Below is a small trained network, with its code and all its weights. Each question gives an input and a target symbol and asks what happens when units are switched off, that is, made to give their printed mean instead of their output.

import numpy as np


def w(rows, s, z=0):
    codes = np.array(rows[::2]) - 128.0
    scale = np.full(codes.shape[1], s)
    scale[-1] = z or s
    return codes * scale


def f(y):
    return y / 2 * (1 + np.tanh(0.7978845608 * (y + 0.044715 * y**3)))


def softmax(a):
    e = np.exp(a - a.max(-1, keepdims=True))
    return e / e.sum(-1, keepdims=True)


def log_softmax(a):
    a = a - a.max(-1, keepdims=True)
    return a - np.log(np.exp(a).sum(-1, keepdims=True))


def net(x, mask):
    ids = ['Γεηξπψ'.index(c) for c in x.split()]
    T = len(ids)
    res = E[ids] + P[:T]
    r = res
    for j in range(2):
        rows = slice(3 * j, 3 * j + 3)
        q, k, v = (r @ M[0][rows].T for M in (Q, K, V))
        z = softmax(np.where(np.tri(T) > 0, q @ k.T / 3**0.5, -1e9)) @ v
        o = O[0][rows]
        res = res + np.where(mask[j], z, o[:, -1]) @ o[:, :-1]
    y = f(res @ A[0][:, :-1].T + A[0][:, -1])
    res = res + np.where(mask[2:14], y, B[0][:, -1]) @ B[0][:, :-1]
    return log_softmax(res[-1] @ U[:, :-1].T + U[:, -1])


Q, K, V, O, A, B = {}, {}, {}, {}, {}, {}
E = w([
[149,109,224,44,139],'Γ',
[147,99,94,134,171],'ε',
[146,186,126,74,160],'η',
[86,121,210,132,248],'ξ',
[149,120,232,192,164],'π',
[236,60,145,6,153],'ψ',
],0.014)
P = w([
[133,110,105,120,155],'0',
[190,72,56,196,31],'1',
[2,23,141,53,73],'2',
[181,158,129,95,200],'3',
[200,77,73,175,124],'4',
[30,75,164,42,129],'5',
[202,243,137,108,194],'6',
[213,129,55,170,174],'7',
[30,118,166,41,157],'8',
[220,219,105,112,169],'9',
],0.0084)
Q[0] = w([
[50,177,98,150,110],'head 0',
[9,86,168,144,88],'head 0',
[107,149,82,130,83],'head 0',
[213,55,121,103,177],'head 1',
[192,110,121,129,168],'head 1',
[191,94,137,98,157],'head 1',
],0.012)
K[0] = w([
[136,98,103,251,104],'head 0',
[93,53,107,192,138],'head 0',
[13,113,155,198,106],'head 0',
[206,162,136,101,234],'head 1',
[170,236,117,164,183],'head 1',
[186,182,139,138,181],'head 1',
],0.011)
V[0] = w([
[153,68,142,140,48],'head 0',
[160,147,41,126,163],'head 0',
[203,119,85,22,154],'head 0',
[168,229,38,210,204],'head 1',
[102,137,155,36,254],'head 1',
[197,153,177,89,167],'head 1',
],0.0071)
O[0] = w([
[135,167,153,95,155,132],'head 0',
[47,59,173,134,138,140],'head 0',
[113,116,95,143,129,250],'head 0',
[174,1,151,143,41,122],'head 1',
[118,204,148,145,60,218],'head 1',
[104,93,63,81,30,201],'head 1',
],0.0076,0.013)
A[0] = w([
[138,126,152,171,119,183],'neuron 0',
[161,165,91,197,127,116],'neuron 1',
[217,130,88,66,108,144],'neuron 2',
[122,150,119,68,170,76],'neuron 3',
[132,140,99,97,82,93],'neuron 4',
[142,162,120,249,129,43],'neuron 5',
[89,88,146,136,210,67],'neuron 6',
[158,119,128,156,65,60],'neuron 7',
[77,123,184,136,110,90],'neuron 8',
[143,168,112,168,104,116],'neuron 9',
[92,136,139,73,116,1],'neuron 10',
[172,115,80,124,111,104],'neuron 11',
],0.015,0.0072)
B[0] = w([
[179,97,139,162,135,139],'neuron 0',
[181,121,135,131,190,136],'neuron 1',
[111,132,118,180,197,248],'neuron 2',
[165,187,158,147,106,151],'neuron 3',
[118,128,107,69,99,181],'neuron 4',
[48,202,32,110,137,134],'neuron 5',
[129,127,48,93,179,133],'neuron 6',
[156,204,127,154,101,144],'neuron 7',
[125,152,167,198,131,138],'neuron 8',
[113,90,106,93,136,132],'neuron 9',
[253,91,135,110,115,144],'neuron 10',
[115,135,194,143,98,173],'neuron 11',
],0.011,0.013)
U = w([
[144,199,117,123,74,63],'Γ',
[196,54,101,92,140,252],'ε',
[11,136,45,118,60,200],'η',
[113,111,187,170,120,237],'ξ',
[193,123,187,145,59,172],'π',
[130,169,82,119,197,7],'ψ',
],0.012,0.0024)

Each question gives the input, a string of symbols that net reads in full, and the target symbol t.
The units are the heads (3 rows each of Q, K, V and O) and the neurons (one row each of A and B). Each row of codes is followed by its name. A weight is (code - 128) times the scale printed after its matrix; where a second scale follows, it is the last column's (O, A, B and U).
mask holds one flag per unit, heads first, then neurons. A switched-off unit (its flag False) gives its mean, the last column of its rows in O or B, instead of its output. The means were averaged over made-up inputs and are rounded, as every weight is.
A unit's drop is (log p(t) with every unit on - log p(t) with that unit switched off) / (log p(t) with every unit on - log p(t) with every unit switched off).
The circuit of an input: a set's keep is (log p(t) with only the set's units on - log p(t) with every unit switched off) / (log p(t) with every unit on - log p(t) with every unit switched off). Starting from the 12 units with the biggest drops (on a tie, the unit counted first), units are removed one at a time, each time the one whose removal leaves the highest keep (on an exact tie, the one counted first), for as long as the keep stays at least 0.8.
units of the circuit, in order: the units of the circuit, biggest drop first
unit that matters most: the unit with the biggest drop
top k neurons: the k neurons with the biggest drops, biggest first
which heads matter: for each layer, one digit per head in row order, 1 if its drop is at least 0.15 and else 0, layers parted by /
drop of u: that unit's drop, to one decimal
input ξ ψ ψ ε ε ξ, target ψ: unit that matters most -> neuron 6
input ψ ψ ψ ψ ε ψ ψ ε, target η: which heads matter -> 11
input ψ Γ ψ Γ ε, target ψ: units of the circuit, in order -> (neuron 1; head 1)
input ε Γ π Γ Γ η Γ π, target ψ: which heads matter -> 10
input η η ε ψ ψ ξ ε, target ε: which heads matter -> 01
input ξ η ψ Γ ε, target ψ: top 3 neurons -> (neuron 1; neuron 5; neuron 10)
input ψ ε ψ Γ π, target ψ: which heads matter -> 01
input Γ η η ξ ε, target Γ: which heads matter -> 11
input Γ π ψ ξ ε, target Γ: top 3 neurons -> (neuron 7; neuron 11; neuron 1)
input η η ψ π ξ, target ε: top 2 neurons -> (neuron 2; neuron 11)
input ψ ψ η η ξ π η ψ, target π: units of the circuit, in order -> (head 1; neuron 11)
input ξ ψ ξ Γ η ε ξ ψ, target Γ: top 3 neurons -> (neuron 7; neuron 4; neuron 11)
input π ε Γ Γ Γ η, target Γ: units of the circuit, in order -> (neuron 3; head 1; neuron 2)
input η Γ ψ π ψ ε ξ π, target Γ: units of the circuit, in order -> (neuron 5; head 1; neuron 7)
input ψ ξ ψ π π Γ ε, target ε: units of the circuit, in order -> (head 1)
input ε π ξ ψ π, target η: top 3 neurons -> (neuron 5; neuron 2; neuron 10)
input π π ε ψ ε π ψ ψ, target η: top 2 neurons -> (neuron 4; neuron 10)
input ε η η Γ π Γ ψ ψ Γ, target π: top 3 neurons -> (neuron 10; neuron 2; neuron 8)
input Γ ε η, target Γ: top 2 neurons -> (neuron 2; neuron 3)
input ε ε ξ η ψ, target π: units of the circuit, in order -> (neuron 11)
input ψ η ξ, target ψ: drop of head 1 -> 0.8
input Γ ψ η η ε ξ ε ψ, target ξ: drop of neuron 2 -> 0.6
input ψ ε ψ η ε, target π: drop of neuron 0 -> 0.1
input Γ η ψ ψ Γ ξ η ε, target π: drop of neuron 2 -> 0.0
